Below is a small trained network, with its code and all its weights. Each question gives an input and a class and asks what happens when units are switched off, that is, made to give their printed mean instead of their output.

import numpy as np


def w(rows, s, z=0):
    codes = np.array(rows[::2]) - 128.0
    scale = np.full(codes.shape[1], s)
    scale[-1] = z or s
    return codes * scale


def f(y):
    return np.maximum(y, 0)


def log_softmax(a):
    a = a - a.max(-1, keepdims=True)
    return a - np.log(np.exp(a).sum(-1, keepdims=True))


def net(x, mask):
    res = np.array(x, float).reshape(1, 6) / 4 @ E
    y = f(res @ A[0][:, :-1].T + A[0][:, -1])
    res = res + np.where(mask, y, B[0][:, -1]) @ B[0][:, :-1]
    return log_softmax(res[-1] @ U[:, :-1].T + U[:, -1])


A, B = {}, {}
E = w([
[193,187,49,163],'x0',
[111,178,164,227],'x1',
[125,126,134,125],'x2',
[143,254,193,61],'x3',
[234,66,165,155],'x4',
[131,129,124,131],'x5',
],0.0079)
A[0] = w([
[79,125,188,99,215],'neuron 1',
[114,121,126,181,106],'neuron 2',
[131,79,192,119,206],'neuron 3',
[89,173,158,178,50],'neuron 4',
[103,124,147,177,244],'neuron 5',
[119,110,106,137,36],'neuron 6',
[124,60,82,96,87],'neuron 7',
[116,182,129,102,203],'neuron 8',
[124,70,98,2,64],'neuron 9',
[99,138,168,189,84],'neuron 10',
[108,161,83,112,211],'neuron 11',
[103,127,78,164,211],'neuron 12',
[119,130,137,163,92],'neuron 13',
[96,165,64,118,47],'neuron 14',
[181,125,126,127,95],'neuron 15',
[147,106,103,73,189],'neuron 16',
[96,92,155,131,129],'neuron 17',
[143,121,88,149,136],'neuron 18',
[169,144,148,102,148],'neuron 19',
[158,150,115,120,230],'neuron 20',
[147,88,135,178,1],'neuron 21',
[86,161,144,124,96],'neuron 22',
[124,125,37,120,221],'neuron 23',
[62,128,90,94,66],'neuron 24',
[203,90,122,88,47],'neuron 25',
[77,122,138,125,128],'neuron 26',
[182,134,131,165,87],'neuron 27',
[93,121,151,117,145],'neuron 28',
[164,101,194,134,61],'neuron 29',
[100,89,143,130,221],'neuron 30',
[116,114,112,151,37],'neuron 31',
[178,124,129,145,247],'neuron 32',
[85,104,118,165,104],'neuron 33',
[157,102,165,121,53],'neuron 34',
[45,116,144,118,109],'neuron 35',
[115,124,178,166,114],'neuron 36',
[117,135,189,106,149],'neuron 37',
[85,169,67,160,204],'neuron 38',
[102,61,112,124,145],'neuron 39',
[79,150,91,111,226],'neuron 40',
[114,95,94,138,50],'neuron 41',
[110,60,105,159,29],'neuron 42',
[204,133,109,126,106],'neuron 43',
],0.017,0.0061)
B[0] = w([
[198,97,132,157,254],'neuron 1',
[145,194,132,69,177],'neuron 2',
[151,42,90,204,254],'neuron 3',
[114,179,91,149,172],'neuron 4',
[194,151,90,89,230],'neuron 5',
[129,218,231,74,141],'neuron 6',
[149,189,130,129,213],'neuron 7',
[187,144,152,156,217],'neuron 8',
[96,220,35,84,243],'neuron 9',
[113,201,26,62,180],'neuron 10',
[144,94,139,170,203],'neuron 11',
[172,118,133,142,221],'neuron 12',
[124,194,101,92,151],'neuron 13',
[33,106,152,254,165],'neuron 14',
[76,111,158,244,175],'neuron 15',
[157,166,93,115,212],'neuron 16',
[193,107,144,101,189],'neuron 17',
[179,151,169,137,187],'neuron 18',
[158,167,158,144,192],'neuron 19',
[200,122,134,136,211],'neuron 20',
[119,178,129,151,175],'neuron 21',
[143,152,113,186,171],'neuron 22',
[181,128,116,115,240],'neuron 23',
[72,106,148,244,181],'neuron 24',
[77,149,115,210,196],'neuron 25',
[117,102,70,213,175],'neuron 26',
[77,127,87,187,190],'neuron 27',
[152,105,109,193,179],'neuron 28',
[47,131,126,250,192],'neuron 29',
[207,131,140,109,225],'neuron 30',
[99,228,179,96,142],'neuron 31',
[141,54,91,218,248],'neuron 32',
[138,163,163,123,181],'neuron 33',
[16,79,124,220,164],'neuron 34',
[124,81,123,231,200],'neuron 35',
[83,166,21,95,180],'neuron 36',
[181,191,147,133,212],'neuron 37',
[139,75,123,193,222],'neuron 38',
[163,177,150,149,224],'neuron 39',
[138,93,120,198,217],'neuron 40',
[112,212,192,151,165],'neuron 41',
[111,186,181,182,201],'neuron 42',
[139,135,89,215,202],'neuron 43',
],0.0073,0.0086)
U = w([
[178,91,116,139,236],'0',
[177,76,117,146,202],'1',
[21,83,109,203,61],'2',
[179,108,123,129,222],'3',
[40,227,2,99,151],'4',
[216,166,234,131,20],'5',
[152,36,160,96,135],'6',
[26,33,224,13,2],'7',
],0.0096,0.008)

Each question gives the input, the list of numbers given to net, and the class t.
The units are the neurons (one row each of A and B). Each row of codes is followed by its name. A weight is (code - 128) times the scale printed after its matrix; where a second scale follows, it is the last column's (A, B and U).
mask holds one flag per neuron, in row order. A switched-off neuron (its flag False) gives its mean, the last column of its row in B, instead of its output. The means were averaged over made-up inputs and are rounded, as every weight is.
A unit's drop is (log p(t) with every unit on - log p(t) with that unit switched off) / (log p(t) with every unit on - log p(t) with every unit switched off).
The circuit of an input: a set's keep is (log p(t) with only the set's units on - log p(t) with every unit switched off) / (log p(t) with every unit on - log p(t) with every unit switched off). Starting from the 12 units with the biggest drops (on a tie, the unit counted first), units are removed one at a time, each time the one whose removal leaves the highest keep (on an exact tie, the one counted first), for as long as the keep stays at least 0.8.
units of the circuit, in order: the units of the circuit, biggest drop first
k most important neurons: the k neurons with the biggest drops, biggest first
drop of u: that unit's drop, to one decimal
input [6,6,0,5,-7,-7], class 2: 3 most important neurons	(neuron 14; neuron 38; neuron 30)
input [2,-6,-2,8,-6,-4], class 5: units of the circuit, in order	(neuron 8)
input [-3,3,2,0,8,-1], class 2: units of the circuit, in order	(neuron 29; neuron 34)
input [0,7,-2,-2,7,-6], class 2: units of the circuit, in order	(neuron 29; neuron 27)
input [3,-7,-2,5,-2,-2], class 4: 2 most important neurons	(neuron 9; neuron 3)
input [6,4,5,5,8,-1], class 2: 2 most important neurons	(neuron 27; neuron 15)
input [-2,7,5,-8,7,-4], class 5: units of the circuit, in order	(neuron 42; neuron 2)
input [-4,-5,-2,0,-1,2], class 4: 2 most important neurons	(neuron 9; neuron 32)
input [0,6,-4,1,6,3], class 2: 4 most important neurons	(neuron 9; neuron 29; neuron 32; neuron 27)
input [-1,7,-6,3,-3,4], class 4: 2 most important neurons	(neuron 10; neuron 4)
input [-8,-6,1,7,-8,-7], class 1: 2 most important neurons	(neuron 1; neuron 8)
input [-8,5,-7,7,-4,3], class 1: 2 most important neurons	(neuron 1; neuron 35)
input [-8,2,4,7,-7,3], class 1: 3 most important neurons	(neuron 1; neuron 8; neuron 37)
input [3,-4,-2,-4,-7,4], class 2: units of the circuit, in order	(neuron 14)
input [-7,3,-2,-3,8,4], class 2: 2 most important neurons	(neuron 29; neuron 34)
input [2,-7,5,-3,-2,-2], class 4: drop of neuron 9	0.8
input [1,-3,4,-7,-2,-2], class 5: drop of neuron 41	0.1
input [3,7,4,-2,5,1], class 4: drop of neuron 23	0.0
